Below is a small trained network, with its code and all its weights. Each question gives an input and a class and asks what happens when units are switched off, that is, made to give their printed mean instead of their output.

import numpy as np


def w(rows, s, z=0):
    codes = np.array(rows[::2]) - 128.0
    scale = np.full(codes.shape[1], s)
    scale[-1] = z or s
    return codes * scale


def f(y):
    return np.maximum(y, 0)


def log_softmax(a):
    a = a - a.max(-1, keepdims=True)
    return a - np.log(np.exp(a).sum(-1, keepdims=True))


def net(x, mask):
    res = np.array(x, float).reshape(1, 7) / 4 @ E
    y = f(res @ A[0][:, :-1].T + A[0][:, -1])
    res = res + np.where(mask, y, B[0][:, -1]) @ B[0][:, :-1]
    return log_softmax(res[-1] @ U[:, :-1].T + U[:, -1])


A, B = {}, {}
E = w([
[89,36,75],'x0',
[135,124,135],'x1',
[136,125,128],'x2',
[233,200,2],'x3',
[188,215,211],'x4',
[113,133,124],'x5',
[87,149,109],'x6',
],0.006)
A[0] = w([
[142,104,171,239],'N1',
[163,117,135,37],'N2',
[185,103,64,189],'N3',
[185,177,54,213],'N4',
[133,112,77,42],'N5',
[185,140,172,55],'N6',
[104,16,95,251],'N7',
[126,91,78,144],'N8',
[57,4,208,246],'N9',
[138,233,154,4],'N10',
[58,116,130,40],'N11',
[56,138,138,129],'N12',
[97,133,144,84],'N13',
[162,111,123,149],'N14',
[143,82,81,45],'N15',
[120,90,80,26],'N16',
[149,112,139,83],'N17',
],0.014,0.0032)
B[0] = w([
[98,81,124,174],'N1',
[157,162,126,132],'N2',
[89,255,93,192],'N3',
[160,211,112,221],'N4',
[97,183,128,150],'N5',
[69,153,131,161],'N6',
[73,44,148,213],'N7',
[86,115,113,166],'N8',
[89,73,141,249],'N9',
[91,197,145,179],'N10',
[139,92,119,154],'N11',
[155,74,164,162],'N12',
[105,128,138,142],'N13',
[117,145,94,146],'N14',
[88,183,146,154],'N15',
[82,155,157,152],'N16',
[118,94,133,130],'N17',
],0.0097,0.011)
U = w([
[140,41,121,254],'0',
[60,152,143,236],'1',
[181,148,9,205],'2',
[144,189,153,2],'3',
[111,34,80,2],'4',
],0.011,0.0044)

Each question gives the input, the list of numbers given to net, and the class t.
The units are the neurons (one row each of A and B). Each row of codes is followed by its name. A weight is (code - 128) times the scale printed after its matrix; where a second scale follows, it is the last column's (A, B and U).
mask holds one flag per neuron, in row order. A switched-off neuron (its flag False) gives its mean, the last column of its row in B, instead of its output. The means were averaged over made-up inputs and are rounded, as every weight is.
A unit's drop is (log p(t) with every unit on - log p(t) with that unit switched off) / (log p(t) with every unit on - log p(t) with every unit switched off).
The circuit of an input: a set's keep is (log p(t) with only the set's units on - log p(t) with every unit switched off) / (log p(t) with every unit on - log p(t) with every unit switched off). Starting from the 12 units with the biggest drops (on a tie, the unit counted first), units are removed one at a time, each time the one whose removal leaves the highest keep (on an exact tie, the one counted first), for as long as the keep stays at least 0.8.
circuit, biggest first: the units of the circuit, biggest drop first
most important unit: the unit with the biggest drop
k most important neurons: the k neurons with the biggest drops, biggest first
drop when u is switched off: that unit's drop, to one decimal
input [5,7,-2,-1,8,-6,-2], class 0: circuit, biggest first => (N3, N4)
input [-3,6,8,3,-6,4,1], class 2: circuit, biggest first => (N9, N10)
input [0,7,-1,-7,-8,-3,6], class 0: circuit, biggest first => (N12, N3)
input [8,-4,-5,8,-2,-6,7], class 1: most important unit => N16
input [3,8,-1,-8,-2,-7,-1], class 4: circuit, biggest first => (N9, N7)
input [4,-6,-8,0,-5,-8,6], class 4: circuit, biggest first => (N7, N4)
input [-7,-6,-5,5,2,8,-1], class 3: 2 most important neurons => (N10, N4)
input [6,6,0,7,-5,2,-1], class 1: 3 most important neurons => (N7, N16, N15)
input [4,5,-2,-7,-1,2,-3], class 4: 2 most important neurons => (N9, N7)
input [2,3,2,-2,-1,1,-2], class 4: drop when N4 is switched off => 0.1
input [1,6,1,3,4,1,-7], class 2: drop when N9 is switched off => 0.2
input [-5,5,-6,0,-5,4,-6], class 0: drop when N10 is switched off => 0.3
